Here is a tiny trained network, its code and every weight. The questions are about switching its units off for an input and a class, where a switched-off unit gives its printed mean instead of its output.

import numpy as np


def w(rows, s, z=0):
    codes = np.array(rows[::2]) - 128.0
    scale = np.full(codes.shape[1], s)
    scale[-1] = z or s
    return codes * scale


def f(y):
    return np.maximum(y, 0)


def log_softmax(a):
    a = a - a.max(-1, keepdims=True)
    return a - np.log(np.exp(a).sum(-1, keepdims=True))


def net(x, mask):
    res = np.array(x, float).reshape(1, 7) / 4 @ E
    y = f(res @ A[0][:, :-1].T + A[0][:, -1])
    res = res + np.where(mask, y, B[0][:, -1]) @ B[0][:, :-1]
    return log_softmax(res[-1] @ U[:, :-1].T + U[:, -1])


A, B = {}, {}
E = w([
[36,31,173],'x0',
[128,126,130],'x1',
[201,53,255],'x2',
[75,214,221],'x3',
[129,128,127],'x4',
[129,127,129],'x5',
[130,128,129],'x6',
],0.0096)
A[0] = w([
[177,232,128,51],'n1',
[175,180,36,52],'n2',
[212,104,211,190],'n3',
[205,109,173,138],'n4',
[225,117,122,213],'n5',
[215,94,175,156],'n6',
[192,128,208,81],'n7',
[120,80,106,144],'n8',
[69,160,68,255],'n9',
[81,43,150,160],'n10',
[86,154,83,242],'n11',
[150,79,145,127],'n12',
[88,185,184,185],'n13',
[184,121,76,115],'n14',
[165,164,53,82],'n15',
[190,141,113,156],'n16',
[90,254,183,252],'n17',
[81,132,209,169],'n18',
],0.014,0.007)
B[0] = w([
[228,63,195,179],'n1',
[197,205,87,192],'n2',
[2,20,136,227],'n3',
[26,135,124,190],'n4',
[15,170,83,203],'n5',
[9,105,89,204],'n6',
[8,118,144,187],'n7',
[196,46,94,162],'n8',
[168,159,80,227],'n9',
[199,68,174,203],'n10',
[188,170,110,208],'n11',
[103,56,158,167],'n12',
[108,182,194,206],'n13',
[43,161,69,173],'n14',
[202,207,50,181],'n15',
[12,224,81,172],'n16',
[163,195,194,254],'n17',
[105,122,202,210],'n18',
],0.0098,0.015)
U = w([
[114,223,18,24],'0',
[235,74,2,232],'1',
[255,202,184,11],'2',
[171,211,180,254],'3',
[25,170,37,105],'4',
[83,66,101,192],'5',
[32,206,157,160],'6',
[74,126,207,17],'7',
],0.0086,0.0073)

Each question gives the input, the list of numbers given to net, and the class t.
The units are the neurons (one row each of A and B). Each row of codes is followed by its name. A weight is (code - 128) times the scale printed after its matrix; where a second scale follows, it is the last column's (A, B and U).
mask holds one flag per neuron, in row order. A switched-off neuron (its flag False) gives its mean, the last column of its row in B, instead of its output. The means were averaged over made-up inputs and are rounded, as every weight is.
A unit's drop is (log p(t) with every unit on - log p(t) with that unit switched off) / (log p(t) with every unit on - log p(t) with every unit switched off).
unit that matters most: the unit with the biggest drop
top k neurons: the k neurons with the biggest drops, biggest first
drop when u is switched off: that unit's drop, to one decimal
input [6,4,5,2,6,-7,-7], class 7: unit that matters most -> n18
input [0,6,4,-3,-1,-8,3], class 4: top 2 neurons -> [n5; n1]
input [2,4,8,0,5,2,8], class 5: top 3 neurons -> [n3; n17; n6]
input [-8,-3,-8,1,4,-8,4], class 2: top 2 neurons -> [n1; n17]
input [5,2,2,-1,-2,0,0], class 5: top 2 neurons -> [n17; n13]
input [-4,-7,-6,0,2,7,-7], class 0: top 2 neurons -> [n10; n14]
input [-1,8,0,5,4,-5,0], class 2: drop when n6 is switched off -> 0.2
input [3,-2,1,2,4,3,-8], class 7: drop when n2 is switched off -> 0.2
input [8,-1,-5,2,-3,-6,2], class 3: drop when n9 is switched off -> 0.0
input [1,3,4,1,-3,4,-1], class 7: drop when n17 is switched off -> -0.2
